Each row has a hidden stage along a path, written after it and counted from one end. A new block has a new path.
-188	380	53	-116	512	147	185	212	-189	113	-165	351	-135	170	40	-28	140	239	-116	281	143	108	238	-189	179	115	-13	-7	49	37	332	13	-68	101	130	-268	191	-39 -> 9
-370	166	105	111	121	-397	222	-39	-267	-68	36	68	17	-71	209	98	-377	241	-87	210	-95	252	225	-210	337	305	86	-105	-228	81	-202	-742	-63	248	35	-259	-61	-173 -> 5
-74	-439	107	23	-398	-137	-93	-566	237	-481	491	-430	244	-235	90	445	-313	-203	-186	-213	-257	-294	-198	20	-73	37	216	48	88	-254	-363	-324	-22	-22	-89	139	9	-117 -> 23
-244	-4	121	106	-12	-181	196	-226	-117	-34	-1	-50	-66	240	-24	214	-284	322	67	-118	-9	43	140	-333	454	425	375	-26	-167	-178	-114	-641	-134	349	69	-197	84	-180 -> 2
20	-301	-6	-226	60	453	-109	-343	164	-181	106	-166	-33	144	-229	263	175	-218	-162	-313	5	-253	-252	-43	-273	-55	9	168	382	-186	20	48	22	-27	-50	62	328	-55 -> 24
167	-147	-30	-138	-38	448	-28	-186	248	-188	-9	-68	-207	127	-160	244	339	-182	-4	-228	86	-330	-242	31	-232	-102	43	-3	341	-215	97	268	24	-10	10	58	179	87 -> 21
-195	211	156	-39	410	53	142	38	-121	-8	106	254	86	74	123	91	-66	244	-205	260	32	-86	265	-162	264	110	166	88	-24	-73	265	50	-81	5	128	-159	193	-60 -> 11
-170	38	-8	143	-7	44	47	-116	174	-135	171	-32	147	-499	273	69	35	-125	-151	246	-15	-166	5	159	-185	-62	-82	-72	42	98	-110	110	99	-133	-114	-85	-174	189 -> 16
-334	-140	299	106	200	-200	28	-246	-93	-233	573	64	455	-318	353	265	-485	108	-409	237	-219	-241	230	-32	253	59	193	201	-149	-52	-106	-134	14	-138	66	-5	72	-102 -> 14
-141	-200	332	8	133	-46	-10	-254	-1	-294	573	78	329	-96	245	367	-358	100	-324	68	-175	-398	148	-38	304	-2	298	189	-58	-243	28	95	-24	-105	154	80	191	-93 -> 15
-260	352	-144	-178	329	227	195	312	-174	219	-428	323	-403	14	64	-109	333	66	129	113	237	429	15	-56	-22	73	-424	-289	74	182	76	-168	57	402	61	-436	40	126 -> 3
-73	-533	136	1	-153	84	-102	-725	109	-336	441	-414	315	102	-212	436	-330	-149	-273	-384	-236	-445	-140	-187	16	152	406	325	180	-264	-276	-460	-26	-107	-152	178	267	-216 -> 25
237	-115	-90	-470	-126	390	-84	-53	8	-332	191	168	-90	-196	121	373	310	-648	-6	-205	-117	-194	-360	336	-126	-539	-549	-365	397	-35	-201	166	255	137	0	-69	69	358 -> 28
-239	359	-40	59	-105	-372	244	109	-36	-87	-132	12	-185	-142	255	61	-73	220	123	266	28	329	136	-119	234	260	18	-378	-166	-6	-83	-439	-132	374	49	-347	-210	-32 -> 5
-248	369	3	55	392	-31	260	98	-222	143	-261	201	-138	149	-8	-71	17	281	-53	257	111	181	260	-272	204	279	93	-27	-43	111	142	-394	-73	145	8	-300	68	-83 -> 7
-145	-81	-65	99	61	248	10	-209	248	-75	-14	-190	-18	-198	-50	39	176	-66	-156	40	84	-155	-97	-1	-400	64	35	129	206	34	-7	59	27	-159	-148	-17	21	8 -> 18
99	-156	80	-318	152	428	-54	78	-49	-259	234	341	-117	-208	251	292	216	-415	-122	-93	-53	-227	-239	334	-144	-487	-495	-156	260	3	-66	356	275	16	154	7	140	271 -> 19
49	-386	93	-235	56	393	-112	-359	10	-254	285	-28	77	73	-99	377	5	-313	-197	-346	-117	-352	-228	40	-77	-172	-57	137	301	-144	-136	-57	131	-28	-5	98	307	17 -> 24
-432	-50	283	169	43	-497	63	-255	-4	-296	585	-111	469	-375	418	241	-602	256	-391	369	-240	-70	283	-107	269	225	319	133	-257	-124	-99	-269	-144	-63	61	-50	-28	-237 -> 12
-256	566	-127	-17	182	-167	245	327	-45	43	-288	183	-231	-225	259	-126	190	162	31	486	150	401	161	-42	6	117	-224	-349	-42	155	135	-120	-84	233	16	-407	-185	70 -> 8
-317	-71	49	109	245	139	9	-171	90	-54	175	-53	189	-348	131	23	-45	-13	-323	203	-1	-107	51	18	-277	47	-36	194	78	119	-36	21	59	-201	-111	-54	44	-11 -> 16
-426	-87	137	94	31	-286	153	-216	-226	-54	114	-28	51	-47	161	188	-438	220	-58	-47	-101	193	122	-224	337	349	114	-31	-228	-8	-324	-804	-26	337	34	-222	19	-180 -> 2
105	-146	25	-11	-102	259	2	-219	243	-240	115	-100	-85	-25	-18	254	168	-132	-28	-132	19	-363	-160	53	-137	-64	118	-14	209	-187	8	184	24	-54	-1	65	54	91 -> 19
-151	7	-318	22	-178	270	-24	-191	428	-80	-222	-406	-146	-400	-78	-60	432	-270	-28	41	142	91	-297	98	-759	24	-251	-100	349	105	-102	35	25	-52	-317	-138	-143	106 -> 23
-331	197	194	-130	362	-206	112	129	-208	-120	222	251	86	-94	323	124	-231	222	-280	352	-65	198	236	-105	229	67	-57	-7	-99	-29	131	-123	-88	124	207	-200	148	-171 -> 10
138	-120	-57	-123	-144	336	-27	-153	269	-240	40	-87	-175	-61	-20	247	307	-242	14	-159	37	-267	-262	122	-255	-165	-68	-118	293	-166	0	251	48	14	-6	24	58	144 -> 21
-202	153	-93	81	461	506	80	-21	93	198	-189	112	-3	-163	-78	-162	356	-27	-197	199	218	-147	57	-13	-364	22	-111	183	229	221	200	257	114	-223	-173	-154	86	165 -> 16
-315	137	-34	-162	440	295	153	129	-254	227	-318	275	-304	198	-63	-30	151	144	12	-67	194	320	45	-183	53	172	-242	-40	65	114	58	-330	43	363	77	-341	223	-25 -> 2
-49	-151	-163	-97	46	456	-39	-240	117	-65	-54	-107	-25	-221	-105	78	289	-396	-104	-141	37	-156	-255	110	-433	-139	-286	9	351	142	-183	-64	197	-75	-242	-64	56	193 -> 24
-164	26	100	124	115	47	72	-133	47	-127	276	97	243	-383	281	131	-85	-53	-200	237	-59	-282	115	95	53	-50	34	2	-15	54	-60	100	103	-143	-51	-70	-77	173 -> 15
-117	411	44	-97	343	13	222	223	-161	30	-155	318	-185	164	107	29	110	235	-17	271	115	113	225	-168	278	109	34	-145	-3	-32	267	-48	-99	193	154	-273	102	-10 -> 8
-111	225	-52	26	266	344	78	26	229	62	-87	68	-30	-109	10	-44	341	90	-116	248	201	-163	86	-24	-184	46	60	50	179	-22	333	452	-49	-119	-41	-148	59	118 -> 15
-85	194	143	-239	515	352	57	200	-107	-2	146	469	23	-32	208	109	180	29	-214	232	79	-155	148	62	133	-197	-168	0	124	-36	340	491	58	-17	206	-149	243	151 -> 13
-266	244	5	89	-60	-317	226	5	-83	-57	-98	-9	-142	-45	171	98	-150	241	99	154	8	251	144	-181	281	312	105	-262	-175	-30	-115	-538	-124	365	39	-305	-133	-74 -> 4
-131	354	-7	-171	247	36	210	253	-162	49	-259	288	-355	235	56	54	160	224	104	120	147	276	110	-170	238	144	-78	-247	14	-58	191	-172	-102	384	194	-327	108	-30 -> 5
-434	205	15	152	-48	-502	216	-50	-71	-93	-28	-155	-38	-150	204	53	-309	321	-42	266	-45	389	183	-241	174	425	142	-148	-228	5	-163	-701	-182	296	-5	-302	-143	-248 -> 5
56	-413	236	120	-175	17	-14	-505	98	-386	461	-160	199	16	29	459	-306	-82	-163	-244	-212	-571	-65	-32	187	29	418	162	38	-264	-225	-199	39	-117	16	204	114	-58 -> 19
-284	243	-161	84	-75	-53	217	61	-68	97	-268	90	-210	-308	218	-22	93	2	232	93	107	300	1	12	96	158	-269	-423	-108	191	-277	-465	91	422	-94	-415	-271	241 -> 1
-159	-160	348	45	29	-214	10	-264	46	-359	649	17	375	-132	318	405	-440	170	-308	134	-216	-371	194	-60	381	55	398	137	-128	-324	28	74	-110	-64	188	73	128	-139 -> 14
-124	189	77	-182	365	275	37	169	20	-43	144	328	31	-191	254	87	202	0	-200	280	84	-106	91	106	-15	-176	-192	-39	125	-25	284	500	38	-32	140	-151	129	152 -> 14

Each row has a hidden stage along a path, written after it and counted from one end. A new block has a new path.
265	-109	95	-33	375	-331	-28	38	233	158	-165	11	23	-105	290	-176	105	-31	-115	-26	241	223	68	87	26	-223	-64	-26	267	47	79	120	131	121	106	91	-214	-230 -> 21
93	-227	98	-404	-10	-45	-54	25	-134	141	-28	74	90	292	261	-27	117	-156	-304	-61	218	291	14	-197	17	-78	-242	52	-54	-218	231	-164	219	55	44	-85	-79	108 -> 15
77	-32	77	60	-23	-82	-210	-184	-272	138	186	4	-97	128	37	22	11	-227	74	169	-70	-194	-68	-324	-16	78	22	-217	-127	183	276	-56	-8	-15	-82	4	17	32 -> 7
-8	146	-40	91	72	-3	-113	-112	-29	40	96	-2	-63	27	-13	-29	-49	-82	132	84	-79	-163	-35	-84	-127	18	100	-97	-46	97	84	87	-87	67	-79	8	2	-35 -> 6
396	-32	333	-499	274	20	-297	-32	-235	370	280	229	176	124	122	39	46	-270	109	-12	311	183	106	-342	-280	-30	-146	-150	-53	-91	225	16	98	174	58	54	139	-26 -> 2
435	-71	320	-322	342	-109	-316	-116	-336	488	290	209	25	164	117	-187	26	-326	74	103	358	111	108	-428	-271	-18	-265	-310	-89	-2	203	121	106	106	71	116	109	-117 -> 1
138	-151	22	-11	206	-206	-160	-16	68	82	-63	66	-44	84	167	-166	59	-137	-252	53	176	160	-135	2	157	-106	-91	-42	49	3	113	-56	191	38	19	27	-232	-50 -> 16
-250	13	-352	79	-139	8	158	22	-1	-137	-156	-61	-134	150	69	-116	27	-4	-120	43	-147	43	-63	-18	132	-4	-17	139	-18	-62	26	-55	23	14	-50	-123	-163	44 -> 13
-94	162	-79	28	-32	76	-73	-74	-7	-66	58	-14	-2	28	-20	118	-32	-63	105	33	-138	-166	-54	-55	-46	12	162	-2	-55	63	117	-6	-104	45	-111	-76	21	55 -> 7
162	-145	146	-125	308	-160	-84	91	341	14	-110	43	252	-38	231	103	132	-2	-187	-201	276	252	-28	239	62	-127	74	50	182	-86	91	35	208	98	104	28	-226	-88 -> 21
134	207	65	-22	337	18	-184	-72	12	150	121	121	118	17	-57	-32	-39	-130	123	-5	189	-96	33	-12	-140	-22	67	-186	-51	24	-37	235	-35	28	-45	22	64	-103 -> 1
-223	99	-198	81	-198	86	-2	-76	-82	-150	-30	-54	-65	98	-24	124	-2	-78	-37	77	-212	-190	-105	-100	171	27	129	44	-96	77	175	-125	-90	-67	-144	-167	-21	139 -> 10
-232	125	-189	116	-25	10	77	9	152	-241	-213	-81	178	99	52	232	57	14	-154	-109	-40	-115	-52	196	303	-77	230	50	-30	-3	0	-29	18	-141	-160	-205	-110	109 -> 15
191	184	15	86	422	-22	-267	-41	93	136	156	169	22	-85	-106	-114	-58	-153	163	59	167	-54	-80	39	-71	-10	103	-163	15	91	-48	208	-9	87	-9	89	-38	-171 -> 1
-136	47	-108	101	-61	94	-88	-46	-8	-105	134	-12	44	86	-45	197	1	-65	151	-12	-160	-118	-134	-26	-23	156	234	-17	-94	46	122	-38	3	68	-58	-42	-82	66 -> 7
-183	43	-314	-153	86	22	286	265	461	-262	-322	-28	178	13	208	50	99	211	-99	-262	25	382	22	406	31	-149	128	394	224	-289	-169	18	135	220	49	-115	-286	-42 -> 17
-195	281	-108	397	73	43	-140	-199	115	-130	30	-67	-50	-8	-164	23	-117	-40	38	74	-145	-429	-152	136	11	45	265	-155	-124	189	-2	162	-170	-106	-186	-34	-6	4 -> 6
94	-85	35	-349	-44	-33	-83	-5	-172	94	-64	75	-13	161	192	-9	76	-187	-244	63	96	150	-8	-263	150	-154	-179	70	-11	-74	271	-215	71	12	-53	-132	-2	118 -> 14
-112	-391	-168	-580	-117	41	315	200	-46	147	-86	40	-15	487	391	-378	140	66	-320	-206	213	743	110	-110	-413	46	-508	331	-18	-632	29	-46	366	349	289	-4	-250	4 -> 16
-22	98	1	116	49	-24	-132	-183	-109	98	113	-19	-114	102	-6	-122	-66	-118	30	119	-46	-205	-42	-142	-160	40	-4	-168	-120	96	114	102	-78	12	-77	26	22	-25 -> 6
23	113	64	41	85	-12	-126	-148	-112	110	139	-2	13	101	16	15	-33	-115	119	49	-7	-184	20	-136	-179	45	67	-181	-109	77	106	119	-56	25	-77	10	59	-20 -> 5
-97	-40	-111	67	-37	-52	-51	-51	-53	-59	-75	-18	2	165	75	39	52	-120	-193	35	-5	-50	-108	-50	248	-17	30	-33	-82	30	137	-95	78	-108	-94	-118	-119	90 -> 14
-23	-71	-56	-13	102	-92	-25	42	139	-76	-123	8	136	112	154	81	90	-45	-189	-88	107	114	-81	125	196	-73	74	36	25	-58	53	-50	162	-8	-29	-80	-203	32 -> 16
-107	-36	-124	36	4	-44	-2	10	56	-103	-112	-14	68	151	102	67	67	-66	-184	-39	26	30	-93	57	218	-33	67	23	-34	-35	70	-69	114	-57	-67	-116	-162	64 -> 15
-188	176	-170	154	-107	62	-31	-117	-22	-115	-15	-65	-96	46	-51	44	-51	-52	12	91	-201	-255	-86	-52	55	11	143	-10	-83	110	118	-11	-143	-43	-149	-109	5	72 -> 8
98	114	28	164	144	-128	-202	-213	-121	175	118	12	-225	13	-6	-240	-84	-166	65	226	-33	-222	-55	-195	-136	-19	-37	-216	-58	196	129	117	-101	36	-80	79	9	-97 -> 6
-151	38	-194	53	-89	9	-3	-7	-7	-149	-109	-23	6	97	36	126	45	-84	-123	28	-93	-65	-113	-13	293	-35	119	54	-34	40	121	-134	20	-87	-123	-167	-103	115 -> 13
150	-184	39	-53	233	-198	-89	127	238	-50	-81	50	213	10	233	178	164	-48	-77	-133	165	254	-96	175	214	-81	164	45	160	-12	87	-90	276	99	53	-8	-309	-50 -> 18
-334	-304	-248	-462	-429	198	328	31	-337	112	18	-46	-154	603	231	-340	67	-7	-295	-78	-19	420	82	-351	-424	195	-519	241	-243	-537	166	-97	183	194	180	-97	-75	157 -> 11
98	-130	93	-132	-26	40	-249	-64	-181	102	268	94	-8	135	34	110	33	-210	85	60	-28	33	-145	-266	-87	147	34	-65	-104	24	291	-156	100	140	23	23	-61	66 -> 7
-276	34	-240	131	-213	67	36	-81	-110	-145	-52	-77	-66	190	-14	74	13	-81	-121	57	-180	-171	-121	-90	192	73	76	8	-151	31	145	-106	-27	-113	-126	-166	-64	146 -> 11
130	-97	-64	18	116	-276	-36	-70	-123	167	-116	5	-208	109	215	-318	53	-154	-190	186	91	86	-1	-196	133	-166	-210	-88	50	83	123	-15	90	2	-23	8	-151	-89 -> 15
-182	9	-185	204	-167	-14	-55	-114	-157	-111	-14	-59	-96	142	-19	101	23	-141	-75	127	-178	-223	-150	-150	287	62	118	-75	-134	155	198	-136	-16	-144	-143	-143	-78	121 -> 11
131	171	-14	22	348	0	-148	-24	24	135	131	128	81	5	-59	-62	-23	-122	179	1	163	-28	12	0	-125	11	79	-155	-10	25	-58	232	4	76	-4	45	-6	-143 -> 1
111	-144	257	-461	-115	66	-147	-164	-411	317	213	60	-9	358	178	-80	21	-225	-139	39	133	76	82	-485	-346	46	-332	-113	-230	-172	359	-86	48	81	24	-24	161	136 -> 7
-191	246	-92	158	-7	92	-28	-129	50	-98	19	-66	31	63	-68	82	-72	-7	66	-1	-124	-291	-32	60	-99	35	187	-71	-113	54	19	131	-151	-35	-152	-76	44	42 -> 6
-244	66	-177	126	-193	77	7	-114	-111	-105	10	-79	-73	166	-25	61	-15	-72	-46	64	-193	-211	-99	-104	62	88	86	-21	-153	51	152	-55	-70	-77	-118	-129	-23	123 -> 9
-212	56	-152	110	-186	3	86	-165	-226	22	1	-118	-141	229	47	-100	-18	-67	-26	107	-158	-207	27	-218	-94	65	-54	-104	-168	36	137	45	-91	-61	-93	-86	27	53 -> 8
-33	-93	-95	-50	45	-53	-44	43	70	-64	-81	32	54	130	121	32	79	-78	-191	-38	65	134	-118	41	191	-42	28	68	4	-70	95	-113	156	17	-22	-83	-196	53 -> 15
-275	35	-229	134	-221	69	35	-92	-120	-138	-44	-83	-77	192	-15	59	10	-82	-111	63	-187	-181	-115	-102	170	76	71	6	-157	39	151	-96	-39	-114	-127	-162	-55	141 -> 11
-288	243	-110	183	-70	132	37	-144	33	-125	8	-108	96	148	-70	134	-64	23	50	-63	-130	-324	-3	88	-124	83	207	-87	-180	9	-5	160	-134	-81	-158	-112	58	78 -> 6
62	-109	18	-21	118	-176	-63	-10	26	22	-97	5	105	126	195	51	104	-107	-180	-27	136	74	-42	7	206	-91	21	-62	15	15	116	-60	167	-46	-42	-63	-168	15 -> 16

Each row has a hidden stage along a path, written after it and counted from one end. A new block has a new path.
-92	-64	-272	-130	-69	88	110	-146	-17	190	-52	-96	71	13	2	196	-135	132	-36	-99	-128	103	-143	52	-117	62	71	126	58	17	222	136	-151	-156	-132	106	98	97 -> 16
-18	-14	-117	-53	-116	113	29	-65	-7	99	-179	-28	-39	51	21	23	103	57	104	-217	75	66	-63	38	-179	54	-26	89	36	17	92	101	-61	-16	-72	80	87	-52 -> 18
-88	-45	-113	-160	-131	53	80	-51	79	115	23	-44	111	102	-66	131	-128	135	28	-16	-57	-14	-101	41	-13	2	82	162	-82	-20	228	98	7	-112	-138	55	118	-4 -> 12
-50	10	-250	-80	-31	-60	133	44	-61	139	63	-122	8	-106	61	154	-40	46	-98	-18	-35	95	-54	120	-36	110	43	44	-10	-4	130	76	-54	-36	-90	154	56	161 -> 14
-103	-60	-372	-41	49	40	139	-136	-97	242	-61	-80	12	-139	137	255	-143	108	-192	-101	-157	34	-128	77	-125	88	-27	50	157	-19	170	74	-249	-203	-158	163	0	197 -> 16
-70	-54	-292	-74	14	16	95	-107	-88	178	-24	-126	9	-126	27	161	-50	77	-73	-86	-136	198	-113	80	-114	119	67	43	109	41	118	100	-228	-82	-64	122	53	181 -> 17
-44	-34	149	77	87	-158	-119	95	62	-113	168	115	20	-192	-161	-111	-27	37	-2	284	-6	-92	86	-81	141	-102	-17	-66	-20	-36	-188	-135	-122	46	3	-85	-77	-53 -> 2
-74	-58	35	34	42	-49	-69	76	45	-32	61	103	-16	-138	-66	-50	32	69	5	91	44	-80	44	-43	65	-30	-46	38	-11	-34	-89	-55	-99	-4	-69	-10	-48	-51 -> 8
-111	-76	-237	-151	-79	80	108	-141	20	180	-19	-76	100	44	-18	197	-168	150	-39	-65	-142	48	-148	52	-75	39	83	151	17	-4	248	127	-122	-171	-152	85	99	76 -> 14
-18	35	-11	3	45	-333	12	278	-13	-113	427	-79	72	-311	-182	-18	-126	-13	-93	468	-42	153	133	6	261	10	148	-80	-142	16	-137	-36	-9	140	29	13	-6	152 -> 6
4	22	222	30	-23	-186	-100	154	105	-158	191	73	48	-92	-202	-145	-9	9	81	303	57	-79	101	-50	150	-112	29	-64	-124	-30	-147	-108	29	129	27	-99	-9	-104 -> 1
1	15	228	73	-15	-156	-107	142	103	-153	118	122	9	-98	-145	-160	17	5	62	251	108	-158	106	-67	110	-127	-42	-65	-88	-47	-166	-125	15	109	0	-95	-39	-142 -> 1
-28	-5	-120	-72	-112	128	55	-120	7	141	-194	-17	-2	109	49	80	24	78	59	-211	19	-45	-103	52	-191	17	-51	69	50	-24	158	73	-66	-93	-102	81	79	-51 -> 20
-97	-96	107	63	70	15	-143	8	93	-60	8	197	4	-100	-114	-79	11	115	45	93	26	-171	40	-121	62	-106	-87	59	19	-54	-119	-81	-162	-68	-86	-74	-75	-141 -> 6
-15	-32	134	111	84	-193	-97	49	36	-96	110	79	-20	-239	-101	-126	-12	-8	-30	249	-10	-69	63	-39	69	-83	-32	-126	41	-17	-201	-145	-162	89	31	-95	-90	-22 -> 0
-70	-15	23	-64	117	-168	-49	108	43	-38	320	3	111	-146	-203	31	-82	92	-41	322	-141	12	31	5	221	-27	115	-16	-97	-39	-46	-89	-108	-22	0	-10	-9	89 -> 6
-58	-30	119	40	38	-88	-106	127	79	-104	139	122	22	-130	-146	-88	6	68	38	209	51	-98	92	-87	135	-81	-24	15	-69	-43	-135	-79	-59	20	-41	-49	-42	-97 -> 6
-111	-153	-259	68	-33	63	62	-121	-59	135	-186	20	-74	-218	126	82	-92	71	-110	-139	11	58	-66	-35	-181	57	-84	102	199	40	22	116	-257	-91	-170	67	-37	46 -> 13
20	31	289	20	-63	-133	-120	119	145	-168	105	102	32	-4	-198	-187	56	9	150	220	111	-136	87	-49	96	-133	1	-45	-136	-39	-128	-116	67	138	35	-123	13	-186 -> 0
-74	-49	32	35	167	-177	-92	98	13	-63	255	56	42	-261	-162	-25	-50	62	-66	307	-108	9	60	-45	185	-30	47	-54	-6	-23	-158	-116	-198	3	8	-34	-78	75 -> 5
-56	-64	-157	55	-84	59	36	-3	-37	77	-193	26	-118	-128	123	-1	82	28	-3	-193	150	25	-10	-2	-169	66	-112	88	99	23	-8	89	-104	8	-127	85	-6	-41 -> 14
-56	-47	-120	-19	18	-94	32	59	-38	51	73	-40	-28	-175	-2	24	27	31	-48	26	-3	90	-6	63	6	79	29	25	4	13	-10	15	-102	38	-49	68	-1	96 -> 11
-7	39	-137	-36	-87	43	59	55	-29	84	-108	-39	-74	-7	77	36	150	25	49	-183	136	30	-12	79	-125	83	-61	60	-11	-9	68	66	11	24	-75	132	57	-14 -> 16
-31	31	-286	-70	-46	-49	152	25	-87	153	29	-146	1	-102	79	171	-51	38	-95	-44	-33	117	-55	116	-76	114	32	28	13	3	139	95	-60	-37	-87	175	61	167 -> 17
-15	41	325	-46	-33	-45	-162	126	193	-160	130	161	85	125	-252	-155	77	86	201	200	94	-241	76	-72	161	-165	-9	25	-205	-97	-70	-139	104	38	-3	-113	27	-247 -> 2
-66	-18	-274	-38	-9	65	125	-157	-60	233	-141	-49	14	-25	147	213	-121	89	-139	-144	-112	-81	-136	81	-177	35	-76	7	143	-57	186	43	-181	-193	-147	139	12	103 -> 20
-44	30	88	-148	125	-255	-40	95	72	-51	474	-69	214	-78	-321	56	-168	92	-24	483	-273	45	-2	52	309	-59	238	-74	-176	-46	11	-133	-70	-8	74	-45	44	150 -> 2
-53	-29	1	-24	68	-269	12	28	33	-28	339	-62	157	-216	-202	53	-297	51	-130	460	-234	44	-2	0	185	-74	161	-98	-30	-10	-31	-79	-154	-6	15	-66	-8	148 -> 0
-57	-6	246	53	43	15	-174	97	152	-116	18	254	8	20	-120	-127	95	103	103	106	129	-350	88	-114	110	-163	-149	33	-81	-128	-123	-161	-4	-48	-86	-75	-73	-248 -> 4
-33	3	-277	-66	-47	-15	129	-42	-85	160	-14	-138	6	-93	58	154	-64	41	-77	-60	-71	148	-82	94	-115	102	38	21	63	24	130	103	-120	-49	-74	145	64	151 -> 18
-62	-81	-324	17	-85	20	123	-103	-96	156	-119	-99	-29	-187	93	132	-142	40	-105	-82	-38	181	-73	7	-193	82	-2	52	163	67	79	164	-211	-57	-124	109	33	117 -> 18
-45	-47	92	16	71	-178	-63	-3	62	-51	202	37	93	-161	-179	-27	-157	55	-46	326	-142	-48	6	-34	125	-99	64	-78	-2	-25	-84	-112	-163	-2	12	-95	-37	26 -> 0
-61	-30	-241	-56	-37	61	89	-66	-50	156	-92	-64	-16	-54	69	129	-8	76	-41	-144	-25	67	-83	63	-134	83	-11	77	73	6	126	91	-135	-90	-111	124	47	79 -> 16
-31	31	106	-56	49	-116	-67	172	65	-62	201	42	28	-48	-140	-54	112	55	62	154	36	-61	60	35	161	-10	33	11	-153	-55	-52	-97	29	51	1	11	10	-23 -> 8
-31	7	113	-71	-14	-194	-20	44	110	-65	280	-17	170	-45	-235	4	-216	70	-6	385	-140	-49	4	-8	173	-120	133	-45	-123	-36	11	-80	-25	3	5	-85	39	8 -> 0
-58	-32	-5	5	51	-176	-30	140	15	-57	240	8	44	-222	-139	-16	-76	46	-49	280	-36	58	66	-26	157	-9	67	-7	-62	-2	-96	-37	-86	45	-22	-3	-23	60 -> 7
-88	-86	164	72	62	19	-174	20	114	-93	9	219	7	-79	-147	-120	27	111	80	115	51	-191	60	-146	72	-128	-88	52	4	-57	-148	-99	-140	-48	-74	-100	-72	-191 -> 5
-117	-56	-68	23	139	-82	-19	32	26	42	148	98	54	-177	-34	94	-139	118	-153	196	-111	-177	5	-33	125	-56	-46	7	27	-90	-22	-96	-179	-153	-123	27	-86	59 -> 7
-50	-45	-28	1	-67	2	-4	58	29	17	-59	50	-52	-70	17	-35	77	46	39	-65	125	-39	12	5	-42	23	-57	82	-16	-13	-5	26	-22	27	-97	40	5	-65 -> 11
-74	-48	42	11	67	-85	-75	82	57	-47	140	85	36	-134	-126	-28	-25	86	-7	181	-18	-70	40	-52	120	-48	1	24	-40	-40	-83	-65	-107	-22	-54	-23	-40	-25 -> 7
